Below are the code and all the weights of a small trained network. Each question names an input and a class and asks about switching units off, where a switched-off unit gives its printed mean instead of its output.

import numpy as np


def w(rows, s, z=0):
    codes = np.array(rows[::2]) - 128.0
    scale = np.full(codes.shape[1], s)
    scale[-1] = z or s
    return codes * scale


def f(y):
    return y / 2 * (1 + np.tanh(0.7978845608 * (y + 0.044715 * y**3)))


def log_softmax(a):
    a = a - a.max(-1, keepdims=True)
    return a - np.log(np.exp(a).sum(-1, keepdims=True))


def net(x, mask):
    res = np.array(x, float).reshape(1, 4) / 4 @ E
    y = f(res @ A[0][:, :-1].T + A[0][:, -1])
    res = res + np.where(mask, y, B[0][:, -1]) @ B[0][:, :-1]
    return log_softmax(res[-1] @ U[:, :-1].T + U[:, -1])


A, B = {}, {}
E = w([
[179,54,16,64,84,155,235,104,61,55,69],'x0',
[115,166,94,70,123,166,109,115,116,121,143],'x1',
[213,168,184,201,184,190,57,30,112,72,40],'x2',
[155,223,236,120,2,109,225,99,161,90,137],'x3',
],0.009)
A[0] = w([
[89,60,48,130,151,109,75,162,108,153,135,130],'neuron 1',
[227,61,47,97,129,162,254,99,90,75,49,35],'neuron 2',
[38,112,75,83,82,87,146,170,133,181,158,205],'neuron 3',
[105,169,176,155,62,118,223,134,121,106,145,140],'neuron 4',
[53,100,106,68,101,66,150,184,142,156,207,128],'neuron 5',
[175,161,192,170,185,223,57,52,69,64,51,118],'neuron 6',
[102,63,91,153,202,164,86,157,42,165,132,106],'neuron 7',
[161,163,181,125,116,140,156,74,97,143,98,144],'neuron 8',
[202,155,137,158,125,199,36,55,131,88,37,154],'neuron 9',
[96,1,73,146,219,145,15,126,124,162,138,130],'neuron 10',
[160,160,205,124,63,123,139,60,174,115,152,87],'neuron 11',
[97,227,203,164,180,124,29,153,182,233,171,69],'neuron 12',
[149,112,72,124,64,165,162,122,92,134,54,5],'neuron 13',
[145,202,149,113,29,125,176,143,140,93,165,193],'neuron 14',
],0.008,0.0025)
B[0] = w([
[100,140,135,154,67,149,108,92,116,102,94,190],'neuron 1',
[192,210,69,101,234,71,137,137,208,143,189,241],'neuron 2',
[84,71,140,176,127,121,156,190,80,150,113,202],'neuron 3',
[120,128,137,120,78,169,76,70,86,93,89,193],'neuron 4',
[59,89,171,170,158,103,164,226,120,224,72,203],'neuron 5',
[55,88,172,163,179,144,191,159,83,254,75,250],'neuron 6',
[147,156,135,145,112,194,54,86,91,111,97,201],'neuron 7',
[119,119,155,144,95,168,105,128,123,150,128,168],'neuron 8',
[97,69,206,164,108,123,223,179,106,150,115,233],'neuron 9',
[150,185,165,126,36,184,40,77,136,61,108,240],'neuron 10',
[126,194,131,125,126,182,64,89,157,75,125,188],'neuron 11',
[171,178,32,69,207,20,107,119,199,161,187,247],'neuron 12',
[164,155,105,119,171,77,152,111,172,135,120,172],'neuron 13',
[122,138,166,121,65,212,72,87,116,94,125,204],'neuron 14',
],0.0089,0.015)
U = w([
[66,2,196,174,124,144,219,210,83,220,69,228],'0',
[165,185,174,139,30,223,32,57,114,2,67,100],'1',
[231,187,44,84,247,25,120,120,240,147,190,4],'2',
],0.0074,0.0033)

Each question gives the input, the list of numbers given to net, and the class t.
The units are the neurons (one row each of A and B). Each row of codes is followed by its name. A weight is (code - 128) times the scale printed after its matrix; where a second scale follows, it is the last column's (A, B and U).
mask holds one flag per neuron, in row order. A switched-off neuron (its flag False) gives its mean, the last column of its row in B, instead of its output. The means were averaged over made-up inputs and are rounded, as every weight is.
A unit's drop is (log p(t) with every unit on - log p(t) with that unit switched off) / (log p(t) with every unit on - log p(t) with every unit switched off).
The circuit of an input: a set's keep is (log p(t) with only the set's units on - log p(t) with every unit switched off) / (log p(t) with every unit on - log p(t) with every unit switched off). Starting from the 12 units with the biggest drops (on a tie, the unit counted first), units are removed one at a time, each time the one whose removal leaves the highest keep (on an exact tie, the one counted first), for as long as the keep stays at least 0.8.
units of the circuit, in order: the units of the circuit, biggest drop first
most important unit: the unit with the biggest drop
k most important neurons: the k neurons with the biggest drops, biggest first
drop when u is switched off: that unit's drop, to one decimal
input [8,-4,-7,8], class 1: 4 most important neurons : (neuron 14; neuron 4; neuron 12; neuron 6)
input [-6,-1,4,-8], class 1: units of the circuit, in order : (neuron 10)
input [1,7,-5,-7], class 1: 3 most important neurons : (neuron 10; neuron 6; neuron 7)
input [5,3,5,5], class 0: 4 most important neurons : (neuron 6; neuron 12; neuron 10; neuron 9)
input [-7,0,-5,8], class 1: 3 most important neurons : (neuron 14; neuron 4; neuron 2)
input [6,-7,-5,2], class 2: 4 most important neurons : (neuron 2; neuron 6; neuron 9; neuron 13)
input [7,-5,-7,8], class 1: 3 most important neurons : (neuron 14; neuron 4; neuron 6)
input [-6,6,-5,3], class 2: 3 most important neurons : (neuron 12; neuron 6; neuron 9)
input [-7,7,6,3], class 2: 2 most important neurons : (neuron 12; neuron 5)
input [-7,-1,-5,5], class 2: 2 most important neurons : (neuron 12; neuron 6)
input [5,5,-4,6], class 1: 3 most important neurons : (neuron 14; neuron 12; neuron 4)
input [6,2,0,5], class 2: 2 most important neurons : (neuron 2; neuron 10)
input [6,7,6,0], class 0: 3 most important neurons : (neuron 6; neuron 9; neuron 12)
input [-7,8,8,-6], class 0: 3 most important neurons : (neuron 6; neuron 9; neuron 2)
input [5,-6,3,-1], class 2: most important unit : neuron 2
input [-6,-8,4,4], class 2: drop when neuron 12 is switched off : 2.5
input [-8,0,8,-3], class 0: drop when neuron 2 is switched off : 1.2
input [-5,-2,6,2], class 0: drop when neuron 1 is switched off : 0.0
